Each row has a class, written after it, and each block has its own classes.
[  9   4  11 -10 -23   4  10 -10  13  -4 -33   4  -1 -12  14  -7   9  13
   7  18   6  -2 -12 -14 -10   4  -2   5  -4  11  10   8  18  -5 -17  27
   5  20] => q_310
[ 10   3  18 -10 -28   6  18  -7  16  -3 -28   5 -10 -11  20 -11  -2  17
  -1  11   0  -4 -25 -14  -5   3  -4 -23 -13  46   5  15  42   1 -13  16
   7  32] => q_998
[  9 -14  13  -7 -30  -7   7  -1   4   1 -32   8  -5 -16  30   4  -7  21
   7  10   5  -1 -28 -23   0   4  -4  -4 -23   9   9  15  31  -3 -16  26
   2  19] => q_947
[  8  -6  16  -6 -19   2  10 -10   8  -2 -11  10  -6  -4  18  -5   9  24
   2   9  -1  -5 -18  -7  -7   7 -11  -1   7   2  16  12  24  -5 -10  13
   5  12] => q_18
[  3   1  14 -11   0   3  15  -8  12   0 -13   9  -5 -15   9  15  11   8
  -3   1   2  -1  -3  -4   0  -7   4 -35   8   9 -18   5  16  -5  -9  23
   4  11] => q_998
[  6 -18   7  -9 -21   4  14   0   4   1 -12   9  -4  -3  26  -9   6  14
   2   9   3  -1 -19  -8  -4  11  -3   6  -7   8  13   5  24  -5  -1   0
   6  11] => q_18
[ -2 -14  15 -26 -32   5  14  -8  10   1 -21   0  -2  -1   5  -8   6  19
   5  20   3  -1 -25 -16  -7  16  -9  20   1   8  20   8  19  -7   0  11
   2   9] => q_18
[  7 -10   6  -3 -26  -3  -3  -3   5   1 -21   1  -4   3  26   1  -4   6
   4   9   7   2 -12 -10  -5   0  -4   2 -15   9  13   6  24  -9  -7  19
   0   3] => q_947
[ -1  -5  15 -14 -12  -3   3 -13   3  -3 -14   1  -3  -3  20   4   5  13
   3  16  -2  -7 -12 -16  -9  -7  -1   4   8   2  24  13  18 -12  -9  16
   8  12] => q_310
[ -2   4   5   4 -15  -4   6   1   4  -2 -17   5   0  -4   9  -4  -4  12
  -5   2   0   0 -13  -2   1   2  -4  -3 -13   5   8  15  -3   5  -9   6
   5  12] => q_535
[  0   7   0   0 -24   5   9  -3  13  -5 -13   1 -15  -7  10   1   1  22
   3   8   2  -1 -20  -6   2   2 -11 -12  13   9   8   4  17   9  -9   7
   9  13] => q_535
[  2  -6  10  -8 -18   2   8  -6  16   3 -17  -1  -5  -8   9  -5   6  19
  11  16   9  -6 -14 -21  -7   9  -4  16  -4   0  19   6  13  -2 -13  18
   3   9] => q_310
[ -7   5  -1  -1 -26  13   2  -5   8  -4  -5   3  -8   5   8 -13  10  10
   0  12  -1  -3 -15  -6   3   1  -7   7  -4   8  18   8  21   0  -1  -3
   2  18] => q_535
[  7  -1   7   6 -27  -1   8  -3  15  -3 -33   6  -8  -5   1  -7   3   1
   1   8   0  -6 -29 -17  -2   9  -5   2 -31  13  -4  10  31  -2  -4  16
   4  18] => q_947
[  5 -11  30 -15 -34   3  17  -9  16   1 -28   7 -12 -12  23   9   3  28
   0  16   1  -3 -43 -26   3  12 -14 -15 -13  10   9  18  44  -3  -8  21
  10  19] => q_947
[  3   1  16  -9 -19   5  26 -11   9   0 -19   3  -5 -19   6  -6   3  14
  -3  11   1   3 -14 -10   1   4   2  -1  10   3   9   3  19  -7 -10   6
  13  20] => q_998
[  2  10   9 -11 -15   7   9  -3   9  -6 -27   4  -7 -12  12   5  14  15
  -1   7   1  -5 -14  -6  -4  -1   3 -27  15   8   1   8  12   2  -8  15
   5  15] => q_998
[  7   4   8  -6 -13   8  12  -8  -5  -3 -26   8  -8 -11  15  -3   4  10
   1  12   7  -9 -15 -13  -4   4  -3   3 -11  16  -1   3  25   2  -9  22
  -3  21] => q_998
[  4  -7  17   7 -22   7   6  -9  -2   0 -19   1  -6  31  15  -9   8  10
   4  18   8   0 -15 -17 -14   1  -6  11   4   5  14   1  20  -9 -13  20
   8   9] => q_310
[ 10  -4   7   5 -22   2  10  -4  10  -7 -21   0  -1  -6  20   9  -1  13
   0   8   3  -6 -19 -15   3   2  -7 -15 -14   3  12   7  20   0 -13  15
   2   2] => q_535
[  7 -27  27 -13 -26  -4   8  -8  12  -6 -30   5 -10   5  37  19   2  14
   6  20  12 -12 -41 -26  -8  12 -14 -14 -29   6  13   8  48  -6 -10  56
   6  -4] => q_947
[  2  -3  14 -19 -27   1   9   0   5   5 -16   2   1   2  12  -6  -7  23
  -1   7   2  -2 -22 -17   1   7  -6  16 -12  19  22  15  21  -2  -9   4
  13  12] => q_18
[ -1  -4   8  -1 -17   4   2  -9  -1  -1  -8   1  -4   4  12  -6   4  10
   7  12   1  -6 -23  -4  -4   3  -7  19  -8   4  18  12  11  -5  -4   1
   2   7] => q_18
[  5 -10  17  -6 -23   1  16  -1  20   0 -29   5 -10  -9  12  -6  10  15
   2  15  -4  -7 -32 -17 -14   0  -5  -7 -17  18  -4   7  42  -6  -7  25
   0  20] => q_947
[ 10 -12  13   7 -12 -12   0   1  -1  -1 -23   2 -18  -4  24  -7 -13   0
   1   0   4   0 -15 -15  -1  -9  -6  -6 -24   0  10   6  30 -21 -10  27
 -11  11] => q_947
[  4  -1  14 -11 -15   1   9  -5  10   5 -16   6  -5 -13   8  18  -6  17
   6   9   6   0 -15  -8   4   4  -1 -28  -8   1  -3  -2   8   0 -16  21
  -2  -5] => q_998
[ 10   0  -8  -3 -24   0   3   0  16  -3 -15  -1  -8  -3   5 -10  -2  40
  -5  12   6 -14 -20  -4  -4  18  -8   2  -7  11   3   5  17   3  -9   3
  -2   9] => q_535
[  4   1  16  -9  -9  12  11   5   1   6 -13   1  -3  16   8  27 -12  22
   3   8   5   4  -3  -8   1   3  -3  -9   0   1   0   8   9 -11 -10   8
   6 -13] => q_947
[ 10  -5  -4  -1 -14  -2   5   0   5  -6 -19   1  -6  -4  19  -4 -11   3
  -1   1  11   5  -5  -5  -4  -4  -5 -24 -10  13  -8  -3  13  -6 -10  10
  -1   3] => q_998
[  2 -14  20 -21 -19  -2   9  -4  10   0 -17   6 -12   1  27  19   2  13
   4  13   3  -1 -21 -20  -5   3 -11 -16 -16  11  10   7  33  -5  -1  34
   1   9] => q_947
[  5   9 -23  -2 -16   4   6   1   7  -5 -19   3   7  -5  12   3  -6  13
  -3   0   6   6  -6   0   3 -10  -2 -26 -14   4  -2  13   8  11  -9   1
   9   4] => q_998
[  3 -14   9  -9 -21  -4   8 -11   1   4 -12   1  -4   5  14  -1   5  11
   1  15   4  -2 -13 -10  -1  -1  -7   9  -3   0  15  12  23  -8  -4   4
   4   6] => q_18
[  2  -5  22  -9 -32   7  13 -11  11  -5 -10   2  -8   0  19  -1   8  21
   6  19   3  -6 -31 -17  -8  15  -6  14  -7  27  20  14  19   1  -7  15
   8  29] => q_310
[ -2   2   7  -4 -11   5  12 -16   7  -4  -3   6  -6 -10   2   1   3  15
  -3   1   1   1  -6   3   5   1   2 -23  10  10  -5   0   9   1   2   2
   6  -3] => q_998
[  2   2  -5  -9 -12   0   8  -6  12  -7 -23  -3  -3 -10   3   0   2  10
   4   3   7  -1  -9  -2  -7  -3  -1 -24  -6   7  -5  -3  13   0 -14  23
   4  12] => q_998
[  2 -10  18 -19 -32  14   9 -15  14  -5 -20  -2  -5  -8  27   2   9  13
   1  16   3  -2 -18 -20 -13  10  -3   3   6   7  16   7  24  -1 -14  34
   3  16] => q_310
[  9 -20  24  -9 -24   2  15  -7  10  -3 -22   6  -6   3  25  14   3  21
   8  13   7  -8 -34 -11   2  14 -12  -6 -22   4  10   6  41  -8  -4  28
   0   4] => q_947

Next block, with new classes.
[  2  -2 -12  18  -4   5  11 -11 -14  -2  -3   7   0 -14   1   3   0   8
   3   9   3   5   4  -1  -3 -13  -4  10  -5 -13   5   8  -2   6  -2   7
 -13   0] => q_814
[ 17   2  -8  12  -2   1  12   3  -9  -1  -6   8  10   1   4  -1   0   8
   1   4  19  -4  10   2   1  -4  -3   1  -1 -12  -1  15  -1  -3   5   3
  -2   4] => q_405
[ -1  11  -3  14  -3   5   0 -19  -1  -4  -5   6   0  -8  -2   8  -4  14
 -14   3  -4  12   5 -11   5  -9  -2   5   2  -7   1  17  -8   0  -8  10
  -2  -4] => q_814
[ -4   1  -7  -8  13   0  -1  -8   3   8  -1   2   2   7  -5  -8  10  -4
   4   2  20   8  -6  -9  -9  -1   0   0  -2 -11  -2   7   2  -3  -3  18
   6   2] => q_268
[ 19   0  -8  12  17   3  -1  -6  -3  -4  -6   7   5   1   7   4  -3   9
 -11  -6  21  -2  12  -7  -7 -14   5   3  -1 -22  -5  11  -2  -6  17   0
   3   7] => q_405
[ 13  13  -2 -12   5   7 -22   6  -3   1  -4  -5  -7   3   4   4   1  -1
 -16   1  10 -11  14  -9 -12  -9  -7   7   0   0  -4  14   3  -7  46   3
   4   6] => q_405
[ 22   9  -2  13  19   4   5  -9  -7   1 -21   7   8  -9   0   3   1  11
 -23   3  28  19   0  -6  -1 -12  -2   1   5 -26   9  38  -3  -4 -32  -4
  -2   7] => q_814
[  9   3   1   6   4   4   3  -5  -9  -3   5  -5   9   4   6 -10  11  -3
   9   4  20   5  -6  -3  -3   5  -6   6  -1 -13  -3   0  -2   1  27   2
   1  10] => q_268
[  8   4  -7  16   5  -1   0   1   0   0 -18   4  -5 -10   0   2   0  21
  -8   9  19   4  11  -1   7  -7  -9  14   7 -10   8  43  -8  14  21   6
   1   0] => q_814
[ 10  -4  -5   0  11  -3   1  -6  -2   1 -16   5  11   1   4 -10   1   4
   4   0   7  -7   4   7   7   3  -2  -1  12 -20   4  34   3  10 -30 -25
   8   4] => q_814
[ 10   5   1   0  27   3  11 -22  19  -1  -7   8  16  11  -1  -4   1  -4
   6  -4   4   1  14 -17  -6  -3   3   5  -4 -16  -5 -18   7   0  -2  -2
  11   4] => q_268
[-13   4   2  10   3   6  -4  -4  -8   2  -4   6  -2 -12 -10   8   3   7
   0   2  -5  -6  -2  -1  -1  -5   0  -7   4 -16   2  26   2  -1 -35   3
  -7  -4] => q_814
[-10   5   4  12   5   6  -4  -6  -5   2   5   3   1 -11  -4  -1  16   4
  -1   3   6  11  -9  -3  -1  15   1  10   3 -16   6  13   2   0  -8  14
  -3  -3] => q_268
[  5  -3   4   5   1  10   0 -10 -11   3  -1   1   7 -15  -4  -1   8 -15
  -3   3  18  -3   3  -8  -8 -11  -1  -1  -6 -17   0  -4   4  -8   3   8
   6   1] => q_268
[ 17  12   2  19   4   4   3 -14  -7   0  -1 -28  -6 -19   8  -7  12  14
  -8  10  23  18  18  -3   5  -5  -8   5   4 -12   7  12   3   2  20  12
  -3  -2] => q_814
[ -5   6  -1   5  13   4  -9  -4  -4   6   0   4   2  -3  -7   1  12   4
   1   1  14  16  -2  -5  -5   6   3  12  -4  -5   3 -14  -1  -5  32  19
  -3   9] => q_268
[ 15   1   2   5  -4  -4   1  16  -7   1 -15   6   1 -11  -4   0   4  17
   2   7  17  -9   4  14   9  -9   4   2   2  -7  11  28  -4   7   6  -4
  -3   1] => q_814
[ -5 -16   0  10  -2   1   6  -7  -9   3 -11  16   6  12  -1   6 -14  10
 -19 -10   6 -39   2 -11  -2 -16  -4   9  -7  -7  -7  24  -5   2  -3   6
   0   8] => q_405
[  0   6  -4   8  -4   2   5   4 -19   0  -5   1  -1  -6  -4  18  -7   5
 -10   5  11  13  -7  -9  -2 -11  -4   6   5 -12   4  33   5  -5 -16   3
  -3   5] => q_814
[  6   9  -1   4   7  43  -1 -13 -16   5   6   9   5 -10  -5   0  15   3
  -1  -3  28  13  -3  -9  -7   0  -3   1  11 -22   2  20  -7 -18 -10  18
  -2   9] => q_268
[  7   1  -3  19  14  -9   3  -5 -12   0 -15  10   6   8  -1  -1   5   5
  -9   1  20 -23   4  -4  -8 -11  -4   6  -4 -17  -6  26  -3   8  -3  -2
   7   5] => q_405
[-10   2  -8   8   0   6  -1 -10   5  -5  -7  13   4   7  -6  12  -9  -5
 -10  -1   5 -11   1 -10  -6 -14  -2  -1 -10  -7  -5   0   4  -1  -7   8
   3  -3] => q_268
[  3   2  -4  12 -10   1  -3 -11   1  -1  -9   8  -7  -6  -3   7  -8  18
 -14   3  10  -6   9  -2   7 -16  -3  -6  -1  -8   8  36 -11   7 -22   3
   0  -2] => q_814
[-18   2   2  13  -6   6  -9  -7   1   5 -10  17  -7  -6 -10  10  -3  15
 -13  11  -6   2   0 -13  -4  -6  -5   7  -7  -1   1  31  -4   3  17  13
  -2   4] => q_814
[ -5  -8  -9   7  -5  -1  -3  -1  -4   3 -10  11  -3  -6   1   7  -2  17
  -7  10   3   9   7   5   8  -2   1   9 -12  12   6  18 -10  15  47  18
 -15   0] => q_814
[-14  12  -3  21   8   1  -2 -11  11   1  11   3   1   9  -3   3  -2  10
  -7  17   9  13  17  -8 -10   0 -10   5  -5   2   1   8   3  21  63  -5
   6   2] => q_268
[ 16   1 -17   9   8  23   7 -19  -1  -4  -9   0   6 -16  -1   3   6   8
   6  12  24  22  15   4  -1 -13  -2  -7  13 -27   9  30   3   7 -30  -3
   5  -5] => q_814
[ -5   1  12   4   6   8  -1  -4  -1   3  -6   9   7  19 -15  -1  -2  -5
   0   3  18 -17  -4 -12 -17  -7  -9   1   0 -15  -9  22  -3  -7  19   5
  21   6] => q_268
[ 16   4  -4  21   2   1   2   3  -9  -2 -11  -1  -3 -19   2   5   3  21
 -11  -6  17   6  11  -3   1 -20  -3   2   6 -12   7  32  -1   1   9  -3
   2  -8] => q_814
[ -9   6   5   1  -6   6   3 -14   3  -1  -3  -1  -2  -8  -8  -6   9   6
   3  11  11  12   9   0   4  -4  -7  -6  -4  -7   4  41   9   4 -15  10
   6  -8] => q_814
[ 14   0   1  11   7  -5   4  -8 -11   8 -10   9   9   0  -1  10  -9   6
 -14  -6  13 -17   1  -3  -4 -29   6   6  -3 -19  -6  20  -3  -9 -11 -11
   1   2] => q_405
[  7   8   1  12   9   3  -4 -16  -4  -2 -13  11   5   5  -4   0  10  10
   2  -1  12 -14   4  -9 -12 -11  -4  14  -7 -22  -4  12   0  -9  15   1
   6   3] => q_405
[ 15   7   6  27  20  10  -7 -27   5  -2  -6   3  -9 -23  -2  -6  17   9
   0   4   3  20   2 -16  -8 -10  -6   7   1 -29   3  12  14   2  -4  -5
  10  -6] => q_268
[  2  -1   5  10   4   2  -2  -1   2   0  -6 -11   3 -11   1  -9  17   1
  18   9  -1 -10   9  18  -5   6  -2  -5   5 -14   8  16  13   2 -17 -20
  18  -6] => q_268
[ -1   0   0  -1   1  -4  -9 -19  13  -1 -15   8  -8  -2  -3   3 -11  16
 -18  -9  10   9  13 -11   2 -13  -5   0  -1   0   2   2  -3   4  10   9
  -4   3] => q_814
[  6  -2   6  16   6   4   0  -9  -4   1  -9   4   4  -3   3  -1  -2  10
  -6   0  11 -15 -14  -1 -12 -16  -8   6   0 -17  -8  17   2   0  16  -8
   8  16] => q_405
[-10   4   0   5  10   5  -3 -10   0   1 -14   5   8   0  -3  -2  -8   6
 -13  -1  -2   0   3  -7   1  -7  -5  -2   0  -2   2  29   3  10  -2   7
   6   4] => q_814
[ -7   0  -3   0  -7   7  -7  -7   2  -2  -4   9  -5  -5  -2  -1   0  14
 -17   0  -1  13  14  -5   4 -16  -3  -3  -2   1   2  16  -7   3   1   9
  -4   1] => q_814
[ -3   5   0   9   6   6  -4  -9  -2   1   0   9  -2  -7  -9  -1   1   6
  -3   1   7  11   5  -6   0 -10 -10  -8   1 -20  -6  36  -2   2 -16   4
  10  -5] => q_814
[-6  5  1 12  1  1  1 -6 -6  0 -3 -3  9 -5 -3 -2  7 -1 19  8 13 -8  7  6
 -5  3 -2  5 -4 -5 -5  4  3  0 20  2 10 -2] => q_268
[ 27  -2  -6   5  14   5   5  -2  -3  -1 -11   2   9   1   3  -5  12  -2
   6   0  25   1  13   5  -5  -7  -2  -2  -5 -16   0   3   2  -3  16  -1
   6   7] => q_268
[ -9  10  -2  12   0   1  -4 -15   4  -2  -9   7 -12 -11  -1  11   1  16
 -15   2  -4  16   1  -9   2 -12 -13   1  -5   0   6  18  -1   3  -6   9
  -5  -6] => q_814
[  8   8  -2   5   7   5  -1   4  -5  -3   0   6  -1   7  -9   1   6   5
 -12  -2  11  -4   4  -8 -11  -9   1  13  -7 -11  -1   1  -2  -6  30   6
   3  13] => q_405
[ 14   1  -2   8   5   0   0   2  -5  -1  -6   9  -1   2  -5   5  -1   9
  -8   1  18   5   5  -3  -7 -14  -4   1  -4  -8  -1  20  -4  -7  27   5
   1   3] => q_405
[-20   7  -4  23  -5   1  19 -15 -11   3   9   6   3  -1 -11  11   0   1
  -5  14   8  19   5 -15  -3  -1 -11  10  -1  -4   2  17  -8   7  24  20
 -12  -4] => q_268
[ -2   5   0  18  14   7  -3  -1  -8   2  -8  10   2   7  -5   5   0   8
 -10  -3  10 -20   5 -17  -9  -7  -3  18 -11 -12  -1  12  -3  -7  51   9
   0  13] => q_405

Next block, with new classes.
[  3  13  -5  -7  -3   2   6  38  10   9  -6   0 -19  11  -2  62  16  -3
   8  12   4  -9  -4  -4  11 -28  -7  11 -14 -21  18 -34  -2  -3  -6 -38
 -13 -34] => q_382
[  5  18   4  -5  -1  -5   3  32   2   4   2 -21 -18   2   2  75  14  -4
   4  20   0 -15 -12   0   2 -11  -6   9 -34 -19  32 -17   9   0  -1 -77
 -14 -41] => q_747
[  9  12  17  -5  -2  -3   9  27   3  11   7 -20 -11  -8   0  28   5  -3
  -4  -3   1 -16  -6  -4  -5   9   0   1 -52 -21  50 -11   4   2   6 -56
  -7 -19] => q_219
[ -6  12 -11  -7   0   1   9  35   2  13 -20  -8 -10  13   0  60  14  -1
   9  17   0  -8  -6  -9   6 -15  -2   8   3 -11  30 -26   2  -4   6 -28
  23 -34] => q_382
[ 10  18   8  -2  -1   0   1  15   4   4   5 -13   1  -5  -4  27  11  -6
   6  20   5  -1 -10  10   1  -2  -9   0 -32 -20  25 -12  15  -7 -11 -79
 -12 -18] => q_747
[ 13   6  14  -3   0   1   0  27  12   1   7 -11 -14  -5  -3  33   6   1
  -4   8   3 -16  -6  -6   8  -4  -3  -4 -46 -24  46 -16   4   2  -3 -46
  -7 -20] => q_219
[ 11   7  14  -6  -1   7   6  24  21   3   5 -12 -13 -10  -5  26   3  -1
  -1  -8   3 -10  -6  -5   0  -5  -3   5 -38 -19  37 -19   4   1   6 -37
 -17 -11] => q_219
[ -1  13  -1 -10   2   1   7  34  10  12 -13  -5 -29   3  -7  61  22  -3
  10  19   3  -4  -7  -8   6 -22  -6   0 -10 -22  34 -32   3  -2   2 -38
  -4 -40] => q_382
[  0  18  -3 -11  -3   0   8  43   6  20 -14 -19 -14  12  -9  68  10   0
  16   6   4 -12  -4  -4   3 -16 -11   4 -20 -15  44 -26   4   0   2 -49
  10 -33] => q_382
[ 12  12  19  -2   0  -4   2  14   8   4   8 -15 -11 -12  -9  22   4   0
  -2   9   3 -15 -10   1  -3   5  -5  -4 -50 -16  46 -10   7   0  -2 -61
  -6 -27] => q_219
[  7   9  14  -7   0  -1   8  33  15   9  -2 -25 -10  -4  -5  31   6  -1
 -13  -3   4  -8  -6  -7  -4  -2   1   0 -31 -15  38 -22   8   6   6 -40
  -5 -18] => q_219
[ -1  13  -5  -7   0   0   6  28  13   9 -12   0 -10   9 -10  56  11  -1
   2  19   1  -5  -8  -3   8 -18  -8   6  -4 -28  38 -28   6  -6  -2 -32
  13 -30] => q_382
[  5  21   6  -1   3  -5   5  27   6   2  -2 -12 -12   0  -7  70  20  -2
   5  34   2 -12 -13  -1   4 -12  -5   9 -38 -26  38 -19   8  -5 -10 -64
 -10 -47] => q_747
[  9   7  18  -8   0  -1   6  16  14  -1  10 -20  -7 -11  -2  32   5   0
   1  -2   0  -6  -6  -2  -3   6  -5   0 -28 -18  40 -15   8   4   3 -49
  -9  -8] => q_219
[  8  22   7  -8   2  -6   9  31   9  13   2 -25   2   0  -9  64  15  -7
   9  26  -1 -12 -12   2   4 -12  -6  -1 -48 -23  42 -21  12  -4  -6 -93
 -16 -33] => q_747
[ -2  14 -11  -7   0  -5  -3  32   4   2  -8  -3 -10   8  -9  51  15  -3
   7  19   1  -2 -11  -6   8 -19  -5   8   8 -21  37 -21  14  -7  -9 -27
   7 -29] => q_382
[  7  20   6  -8   3  -7   2  35  21   1   4 -11 -13  -5  -9  73  18  -9
   5  28   1 -17 -14   1   0 -14   1  13 -42 -30  56 -13   9  -7  -8 -73
 -10 -41] => q_747
